In the rows, zero is written as 128.
Each row is followed by its class number.
[148 130 138 123 121 117 127 144 105 139  92 202 128 108 118 132 116 178
 107  62 116 151 115 113 121 164 132 151 114 122 119 125 144 149 123 172
 144 118 102 126 107] -> 8
[139 137 157 125 139 109 103 128 121 116  67 196 147 119 111 133 116 162
  92  93 105 161 126 118 111 179 137 167 112  97 121 174 146 141 111 161
 158 105 107 177 135] -> 11
[175  85 134 115 162 128 160 133 107 158  90 183 144 121 115 118 152 175
  52 120 125 164 142 150 162 157 109 135 119 153 115  96 115 123  94 131
 163 107 101  57 171] -> 10
[158  79 105 144 124 106 111 121  98 136 212 133 134 126  97 125 138 169
  97 121 131 153 102 129  63 107 105 179 158 148 126 102 138 160 143 135
 100 145 156  70 112] -> 0
[145  71 126 118 156 143  74 129 132 116 181 123 138 146 123 123 142 186
 109 129 156 145 124 126  59 144 121 154 145 152 136  81 137 129 117 159
 112 157 156  36 131] -> 8
[155 123  92 113 147 151 134 181  64 126 104 168 122 141  96 159 120 194
 116  36 130 152  97 157 125  61 134 150 169 124 131 138 153 173 169 192
  66  92 146 126 131] -> 7
[141 133 192 125 119 142  67 148 103 123  95 227 101 115 133 130 115 166
 156  83 113 154  97 129 103 183 141 200  81 153  76 181 206 152 158 165
 121 140 158 158 148] -> 10
[138 126 164 132 146 100 115 145  99 122  84 191 137 117 111 129 110 144
 120 103 111 153 126 131 178 204 129 170 109 132  99 163 138 145 130 155
 116 113 106 159 154] -> 11
[153 141 162 138 127 119 129 139  97 134  83 196 128 114 118 150 121 148
 118  92 120 150 122 108 137 175 123 148 105 117 128 163 142 154 133 149
 139 107 124 129 112] -> 5
[148 111 118 145 141 120 113 143 113 134 148 144 123 169 108 128 146 162
  70 124 128 164 131 146  94 129 116 148 157 103 127  98 123 111 130 148
 118 139 152 102 109] -> 9
[136 125 169 113 129 113 129 132 100 127  91 189 127 109 116 139 116 179
 120  57  99 166 119 121 119 166 135 157 108 121 122 152 150 156 131 158
 154 122 114 159 140] -> 9
[128  77 121 115 118 120 105 118 109 104 159 132 127 132 113 118 133 147
 128 110 119 148 119 154  61 100 140 139 137 151 100 113 138 151 110 167
  97 146 185 115 136] -> 4
[149  83 127 128 136 126 126 115 103 136 148 135 143 123 110 142 136 166
 108  97 136 146 124 125  73 109 130 127 147 121 145 107 122 160 132 148
  96 138 168  89 121] -> 5
[129 132 168 115 119 120 122 133  96 129 109 199 127  98 118 149 118 171
 127  44 104 165 112 126 129 165 136 165 113 110 128 158 162 164 153 157
 148 116 135 161 136] -> 9
[130  91 132 124 133 124 134 137 126 131 170 122 126 121 124 136 136 160
 114 106 114 136 124 132  93 125 120 137 139 123 128 103 130 138 130 134
 111 151 156  94 125] -> 9
[137 122 163 133 127 110 151 145 115 144  80 180  96 126 127 126 106 142
 132  85  71 144 126 104  94 142 118 148 105 152  94 150 128 144 121 156
 116 138 136 152 111] -> 9
[118 115 145 128 153  99 120 156 110 134 114 158 136 120 108 151 103 146
  95  86  71 128 111 121 162 182 151 162 125  98 120 172 120 156 128 181
 124 124 142 157 118] -> 1
[158 134  90 153 146 124 102 104 137 142 195 120 144 136  72 114 134 123
 101 148  98  83 113 156 143 112 141 189 148  84 121 131 172 141 143 156
 121 148 136  82 102] -> 10
[182  73 155 148 119 118 180  80 117 166 145 116 139  92 131 130 120 154
 110 120  96  97 143 156  70 114 136 133 158 171 121  65 133 126 173 103
 106 216  87 145 126] -> 2
[101 117 181 168 128 111 210 138  87 157  97 167 121  83  99 141 118 125
 108  48  37 111 123 150 170 124 158 128 129  98  96 158 182 157 165 199
  91 104  91 192 177] -> 8
[147  93 133 135 128 122  86 117 115 118 153 133 143 142 105 125 137 157
 121 129 119 133 125 136  83 118 130 153 139 146 107 124 135 136 110 147
  93 150 169  88 124] -> 4
[137 105 134 130 134 121 118 124 119 144 150 126 131 152 104 127 136 167
  82 115 146 141 116 128  66 127 132 136 140 130 126  91 109 140 115 157
 104 138 142  96 117] -> 1
[147 122 198 121  95  94 113 139 102 121  70 173 136 109 130 146 108 210
 110  52 114 165 114 108  91 175 153 153 114 123 115 151 133 158 151 178
 149 140 108 173 110] -> 6
[154  90 117 141 149 130 100 136 116 134 147 147 128 141 121 107 137 171
 107 133 120 144 126 129  93 133 124 162 134 141 141  99 139 132 139 146
 122 147 160  76 127] -> 2
[125 113 127 134 131 144 124 112 130 141 162 122 118 164 105 127 124 147
 108 136 119 124 116 129  65 104 134 136 146 149 119 125 117 129 129 165
 105 151 151 123 126] -> 1
[131 150 167 111 119 117 110 124 125 129 111 184 138  94 126 128 124 134
 110 102 112 134 114 118 145 185 134 176 105 133 124 158 160 142 127 137
 173 120 123 159 138] -> 10
[140 135 165 133 105 108  93 133  94 125  97 182 133 118 118 154 119 180
 127  79 107 148 109 121 108 168 149 163 115 136 111 160 152 163 142 182
 138 135 122 157 128] -> 6
[135 103 132 141 143 123 111 116 120 150 156 139 135 160 113 135 145 161
  74 108 152 150 120 129  73 136 133 129 146 106 136  97 110 135 139 163
 123 138 155  96 116] -> 1
[141 149 176 174  86 101  81 179  82 129  95 144 123 115  98 147 141 182
 110  41  90 211  95  97 144 125 150 139 123 108 158 187 105 154 176 203
 118 107  99 181 125] -> 7
[147 109 126 140 129 100  81 158 120 121 162 115 136 165 103 131 139 205
  82 105 123 144  95 120  68 132 123 157 156 137 114  93 106 125 116 167
  95 168 146  96 109] -> 0
[133  96 136 117 102 149  81 145 120 149 151 134 134 137 108 115 137 140
 118 158 143 131 120 131 108 108 133 167 127 176 121  88 115 130  87 108
 105 162 158 139 116] -> 10
[146  96 153 123 131 116 146  94 110 145 147 112 134 117 110 147 135 153
 118 103 135 128 134 124  74 139 130 136 145 142 130 126 128 164 144 145
 119 145 150 107 122] -> 5
[145 147 165 131 148 110 110 144 111 132  82 197 125 118 116 128 134 187
 105  70  99 147 117 107 145 183 138 163 107 106 120 176 150 144 139 164
 153 122 127 155 135] -> 3
[141 108 146 124 129 125 118 126 126 133 129 114 128 152 110 128 144 179
 101 114 132 140 133 133  75 115 129 132 134 139 125 111 115 136 113 156
 115 137 148 125 141] -> 3
[150 128 116 123  61 116  32 107 110 103 106 144 128 179  96  88  92 137
 129 163 121 145 103 146  29 139 105 196 149 221  94 110  60 122 125 165
 132 190 162 159 115] -> 4
[146 118  97 139 119 114 136 135 110 137 147 119 147 137  99 137 147 179
  82 106 134 137 124 147  94 106 132 142 158 139 146 103 130 131 132 148
 122 135 137 116 121] -> 7
[149 136 165 130 144 112 116 117 111 128  80 216 129 113 121 146 130 161
 106  67 112 155 118 117  95 182 140 156 103 125 125 154 157 156 132 147
 133 122 147 146 132] -> 5
[154 155 137 132  76 113  89 100  93 145 136 170 123  99  99 149  98 138
 140  99 121 158 120 117  90 133 132 158 125 127 102 159 117 182 112 189
  93 120 131 198 125] -> 11
[156 113 161 130 122 136 104 107 116 150 152 134 134 130 112 160 113 134
 113 106 123 131 131 129  88 125 115 158 156 129 126 123 112 158 131 165
 115 127 168 137 131] -> 0
[135 107 142 141 108 127  99 137 105 137 149 120 122 160 104 132 148 181
  84 110 149 146 101 144  45 115 140 140 146 144 121  76 120 131 134 154
  95 164 139 108 113] -> 1
[156  96 125 126 137 134 111 141 126 129 141 118 130 142 120 132 128 160
 111 121 117 126 133 150 111 136 127 143 139 130 133  93 122 137 133 178
 127 140 155  65 124] -> 2
[157 121 168 131 123 124 117 129  90 148 117 214 128  92 127 136 126 163
 126  78 130 172 111 122 160 173 132 173  87 125 129 156 177 167 165 138
 147 113 122 150 143] -> 10
[ 86 189 121 170  91 119 106 121  80 113  87 172 149 131 111 138 142 112
 130  90  78 102  97 114 119  97 161 130 135  92 158 155 187 122 164 180
 207 133  73 217 123] -> 2
[155 139 172 145 126 124 105 128  91 127  88 226 130 114 109 145 122 147
 122  80 107 160 110 122 135 191 127 166 108 128 121 172 153 155 157 168
 137 116 127 132 137] -> 5
[146 147 151 137 115 108  93 137  99 132  86 206 127 117 102 132 129 172
 114  68 111 158 114 124 131 158 142 166 105 100 106 171 148 155 135 161
 148 114 126 165 123] -> 3
[135 115 188 118 131 100 107 122 122 113  90 175 141 105 118 133 118 159
 134  81  67 148 116  94  92 174 145 156 105 154 101 196 143 152 108 173
 131 137 124 168 130] -> 4
[108 130 182 101  95 140  46 129 104 106  84 170 153 104 105 147 151 204
 166  52  96 192  91 123 113 172 173 141  98 165 154 185 147 157 131 181
 163 127 120 198 187] -> 4
[151 116 233 127 113 114 117 138 100 110 105 157 102  76 177 186  85 143
 155  28  94 146 135 119 123 166 136 129 123  84  97 161 147 147 188 163
 104 159 147 163 121] -> 9
[145  81 138 136 138 134 108 130 102 132 161 150 138 137 117 148 147 154
 115 108 140 150 110 117  57 128 117 141 147 149 147 107 132 158 146 153
  85 144 176  80 117] -> 5
[141 109 118 111 123 102 161 109 110 126 132 102 157 114 116 141 120 185
  85  97 116 139 130 130 114 100 136 119 155 123 163 110 104 156 134 149
 138 119 110 124 142] -> 6
[153 149 186 114  74 130 108 109  83  79 106 193 123 122 149 169  76 151
 121  48 147 159 125 137 121 115 126 138 132 125 119 129 122 144 158 180
 129 132 134 174 127] -> 11
[160 111 167 143 113 122 120 141  91 146  66 197 119 117 109 147 120 198
 112  41  95 176 119 135 121 133 150 150 112 120 120 147 138 160 153 172
 104 132 128 171 127] -> 11
[144 142 161 131 120 118 108 137  95 140  78 201 114 108 128 136 108 173
 121  52 124 173 115 102 128 169 134 156 100 113 126 150 135 163 155 170
 155 111 102 169 125] -> 8
[143 130 152 107 130 112 117 135  96 122  78 194 136 115 109 125 128 173
 109  70 116 156 112 125 123 165 141 164 117 123 109 162 153 156 123 155
 154 115 124 164 118] -> 4
[141 123 155 165  74 127 149 138 130 143 143  92 112 129 109 126 106 118
 109 178 103 100 151 165 120 133 115 170 133 157 117  98 144 107 131 116
  96 145 128 126 103] -> 8
[117  83 133  97 163  96 134 142 120 128 145  94 144 112 104 126 158 147
 111 132 125 147 118 106  71 171 101 168 134 169 132 133 136 161 106 103
 159 117  95  71 129] -> 9
[145 138 152 125 136 112 115 124  92 111  96 201 139 124 104 126 141 168
 111  73 105 160 109 135 127 158 145 161 118 138 131 155 177 147 135 160
 141 117 121 152 133] -> 4
[162 101 129 136 129 115 135 122 133 143 148 111 148 140 100 116 119 158
 104 146 136 120 144 126 102 131 111 156 147 169 118 113 100 124 110 139
 106 145 136  85 119] -> 7
[166 107 129 109 146 138  99 101 120 143 123 103 130 143 114 109 147 180
 119 137 179 152 138 130  71 122 112 131 130 152 128  88 101 149 109 121
 117 128 144  82 151] -> 4
[157  99 130 133 125 124 153 126 113 143 162 130 152 128 115 162 141 175
 115 112 181 130 124 123  87 138 112 133 127 109 149 103 154 160 154 109
 108 121 136  68  84] -> 5
[140 173 163 130 117 112 101 152 106 130  98 181 120 135 103 145 120 158
 103  67 104 149 100 125 140 170 131 181 133 119 127 157 145 146 144 176
 145 107 132 175 114] -> 0
[144 119 142 131 129 137 126 141  77 126 126 186 159  82 118 155 127 153
 125 123  84 124 122 107 238 162 130 148 115 140 154 165 132 155 119 145
 190 125  76 112 151] -> 6
[166  91 129 141 112 105 122 130 133 148 146 128 132 118 109 143 146 194
  89  75 133 155 117 122  59 122 131 120 115 107 125  78 101 170 115 168
  94 148 129  93 102] -> 11
[189 107 178 111 120 123  92 113  78 120 111 209 124 101 138 137 107 181
 122  74 155 175  94 120  40 163  94 191 142 191 102 116 145 157 175 116
 133 160 101 128 136] -> 0
[146 121 196 118  90 105  97 144  81 141 100 164 144 102 132 176 110 200
 136  42 140 167 114  94 145 165 146 144 114 136 136 143 102 184 156 163
 122 130 124 161 116] -> 6
[146  72 160 130 111 129  78 123 106 115 158 116 122 134 101 126 123 164
 132 158 110 155 132 152  52  96 133 179 139 199  76 146 136 135  99 113
  39 159 177 134 148] -> 4
[151 152 141 151 133 113  93 140 117 131  82 168 110  96 101 129 122 119
 120 102  70 132 104 116 113 162 138 163 113  96 108 179 130 164 138 159
 129 131 113 153 122] -> 5
[163 132 159 145 118  99 131 119  90 148 109 196 146 104 125 164 107 168
 103  97 116 134 132 122 150 179 129 165 116 121 115 148 142 164 146 143
 133 126 117 150 125] -> 6
[154  95 129 147 126 118 101 115 121 129 182  99 131 149 109 130 113 155
 121 120 131 133 127 121 105  95 119 145 138 107 134 105 105 148 135 157
 116 143 162  89 111] -> 0
[149  91 123 138 110 118 116 118 116 153 179 142 146 133 111 131 138 171
  97 123 153 143 118 131  83 117 125 157 126 126 124  97 145 147 135 133
 110 142 156 103 109] -> 10
[137  87 155 142 110 108 131 119 133 151 182  84 164 114 130 174 138 137
  96 138 152 101 140 110  80 135 115 127 147 102 127 100 108 163 130 132
 119 137 139  77  99] -> 6
[127 120 150 151 141  95 146 136 110 137 115 182 150 116 107 115 125 157
 115  87  87 124 118 117 166 180 132 153 107  99 144 146 153 151 155 170
 140 124 132 150 139] -> 3
[130  97 121 153 123 109  85 130 129 119 168 106 120 155 112 138 145 193
  96  88 102 146 106 125  28 102 142 146 144 144 127 104 132 134 142 182
  94 170 153  87 115] -> 8
[141 116 180 130 107 111  96 107 102 132  87 201 137  92 148 178 106 178
  99   8  83 168 126 111  90 159 157 126 135  96 127 153 121 148 156 213
 157 146 140 177 132] -> 8
[144 138 162 121 129 117  93 130 100 125  87 210 136 108 111 137 134 170
 123  59 100 174 107 113 132 174 146 157 109 119 122 185 152 159 134 173
 148 112 130 166 132] -> 4
[138  94 140 129 130 143 106 127 124 126 150 119 134 139 117 147 136 159
 120 111 124 133 121 113  60 110 131 122 144 123 141 123 115 146 124 170
 102 147 178  91 117] -> 5
[130 146 176 124 154 117  99 137 112 123  88 177 111 136 115 127 114 161
 114  81  96 158 124 117 118 174 139 173 120 100 110 172 149 139 135 169
 144 128 134 180 140] -> 9
[153 122 168 126 141 117 131 130  92 156 102 178 119 101 123 145 125 149
 136  84 103 161 127 111 158 182 137 168 104 159 136 167 140 175 161 149
 161 118 100 172 134] -> 2
[129 123 191 151 108 108  93 142  83 121 109 175 128 121 119 175 101 143
 121  65  76 177 126 119 151 146 136 157 116 101 124 180 118 153 154 171
 126 123 134 194 139] -> 9
[146 161 185 128 111 125  97 144 106 112 123 204 134 116 121 170 108 141
 108  70 104 148 113 120 159 169 133 164 137  98 114 174 150 134 131 182
 148 110 128 169 112] -> 0
[145 121 154 120 143 129 168 157  99 136 106 163 136  81 101 117 142 156
 153  80 133 110 117 132 214 178 145 155 105 134 121 148 188 153 149 131
 176 129  58 112 119] -> 7
[176 132 107 142  66 122 125 144 102 127 192 139 105 164 111 168 135 193
 119  93 177 173 111 151  73  64 129 133 123 136 140  88 144 155 154 134
  55 134 146 149  53] -> 3
[139  83 154 133 114 127 127 144  98 137 164 134 144 121 120 138 136 167
  91  96 120 137 113 145 111 117 131 144 153 118 127  97 152 138 152 175
  94 143 166  94 134] -> 10
[184  39 104 155 196 104 155  80 162 159 106 129 146 169  77  62 134 147
  61 115 119 150 151 120   4  65 144 126 156  58 121  82 109 135 112 160
 106 151 113  92  67] -> 11
